Below is a small trained network, with its code and all its weights. Each question gives an input and a class and asks what happens when units are switched off, that is, made to give their printed mean instead of their output.

import numpy as np


def w(rows, s, z=0):
    codes = np.array(rows[::2]) - 128.0
    scale = np.full(codes.shape[1], s)
    scale[-1] = z or s
    return codes * scale


def norm(h):
    return h / np.sqrt((h * h).mean(-1, keepdims=True) + 1e-5)


def f(y):
    return y / 2 * (1 + np.tanh(0.7978845608 * (y + 0.044715 * y**3)))


def log_softmax(a):
    a = a - a.max(-1, keepdims=True)
    return a - np.log(np.exp(a).sum(-1, keepdims=True))


def net(x, mask):
    res = np.array(x, float).reshape(1, 3) / 4 @ E
    u = 0
    for l in range(2):
        y = f(norm(res) @ A[l][:, :-1].T + A[l][:, -1])
        res = res + np.where(mask[u : u + 15], y, B[l][:, -1]) @ B[l][:, :-1]
        u += 15
    return log_softmax(norm(res)[-1] @ U[:, :-1].T + U[:, -1])


A, B = {}, {}
E = w([
[29,216,254],'x0',
[6,54,135],'x1',
[57,239,67],'x2',
],0.00044)
A[0] = w([
[102,87,84,69],'L0N0',
[183,104,237,125],'L0N1',
[162,102,165,115],'L0N2',
[144,19,165,84],'L0N3',
[89,78,71,5],'L0N4',
[112,226,113,131],'L0N5',
[92,139,64,102],'L0N6',
[148,14,168,65],'L0N7',
[43,126,193,96],'L0N8',
[59,47,47,62],'L0N9',
[69,84,43,45],'L0N10',
[189,103,242,106],'L0N11',
[28,3,77,22],'L0N12',
[140,119,237,139],'L0N13',
[225,68,47,52],'L0N14',
],0.0042,0.0024)
B[0] = w([
[140,102,147,98],'L0N0',
[73,72,200,195],'L0N1',
[127,115,136,140],'L0N2',
[142,237,108,183],'L0N3',
[135,124,135,61],'L0N4',
[95,249,141,176],'L0N5',
[66,109,129,123],'L0N6',
[122,208,55,175],'L0N7',
[125,75,68,148],'L0N8',
[159,112,240,149],'L0N9',
[120,111,187,106],'L0N10',
[64,69,204,183],'L0N11',
[213,153,230,156],'L0N12',
[99,42,193,188],'L0N13',
[124,4,55,251],'L0N14',
],0.0033,0.0011)
A[1] = w([
[180,51,21,85],'L1N0',
[181,73,50,59],'L1N1',
[115,187,219,129],'L1N2',
[235,206,74,117],'L1N3',
[168,229,98,39],'L1N4',
[185,151,96,2],'L1N5',
[134,140,67,125],'L1N6',
[164,59,150,136],'L1N7',
[61,103,170,48],'L1N8',
[215,176,230,62],'L1N9',
[15,115,204,67],'L1N10',
[86,253,47,103],'L1N11',
[194,87,51,33],'L1N12',
[108,225,128,101],'L1N13',
[189,187,67,21],'L1N14',
],0.004,0.0029)
B[1] = w([
[240,104,22,254],'L1N0',
[183,112,36,151],'L1N1',
[216,62,51,197],'L1N2',
[31,67,238,172],'L1N3',
[15,120,172,56],'L1N4',
[51,78,77,3],'L1N5',
[167,65,138,145],'L1N6',
[77,227,160,224],'L1N7',
[88,98,135,81],'L1N8',
[222,8,182,113],'L1N9',
[1,32,31,183],'L1N10',
[132,238,206,201],'L1N11',
[134,39,5,114],'L1N12',
[117,248,95,124],'L1N13',
[42,52,148,41],'L1N14',
],0.003,0.00092)
U = w([
[217,31,222,242],'0',
[52,221,212,254],'1',
[110,88,97,2],'2',
[243,18,1,254],'3',
[22,84,95,3],'4',
[15,12,210,253],'5',
],0.0046,0.0036)

Each question gives the input, the list of numbers given to net, and the class t.
The units are the neurons (one row each of A and B). Each row of codes is followed by its name. A weight is (code - 128) times the scale printed after its matrix; where a second scale follows, it is the last column's (A, B and U).
mask holds one flag per neuron, layer by layer. A switched-off neuron (its flag False) gives its mean, the last column of its row in B, instead of its output. The means were averaged over made-up inputs and are rounded, as every weight is.
A unit's drop is (log p(t) with every unit on - log p(t) with that unit switched off) / (log p(t) with every unit on - log p(t) with every unit switched off).
The circuit of an input: a set's keep is (log p(t) with only the set's units on - log p(t) with every unit switched off) / (log p(t) with every unit on - log p(t) with every unit switched off). Starting from the 12 units with the biggest drops (on a tie, the unit counted first), units are removed one at a time, each time the one whose removal leaves the highest keep (on an exact tie, the one counted first), for as long as the keep stays at least 0.8.
circuit, biggest first: the units of the circuit, biggest drop first
unit that matters most: the unit with the biggest drop
k most important neurons of layer l: the k neurons of layer l with the biggest drops, biggest first
drop of u: that unit's drop, to one decimal
input [-6,5,8], class 0: circuit, biggest first : (L0N9, L0N12)
input [-2,7,-1], class 0: unit that matters most : L1N9
input [0,7,7], class 0: circuit, biggest first : (L0N12, L0N9)
input [-2,1,4], class 1: 3 most important neurons of layer 0 : (L0N13, L0N5, L0N1)
input [-3,6,8], class 0: 2 most important neurons of layer 0 : (L0N12, L0N9)
input [0,1,-6], class 5: 4 most important neurons of layer 0 : (L0N11, L0N1, L0N13, L0N5)
input [-3,-6,5], class 1: 2 most important neurons of layer 0 : (L0N5, L0N8)
input [-4,3,8], class 1: 2 most important neurons of layer 1 : (L1N13, L1N0)
input [1,-8,-8], class 5: 3 most important neurons of layer 0 : (L0N11, L0N1, L0N12)
input [-8,7,6], class 0: 2 most important neurons of layer 0 : (L0N9, L0N12)
input [-2,8,1], class 0: drop of L0N5 : 0.0
input [5,-8,-3], class 5: drop of L1N10 : 0.2
input [-4,4,6], class 0: drop of L1N9 : 0.1
input [7,-5,-1], class 5: most important neuron of layer 0 : (L0N13)
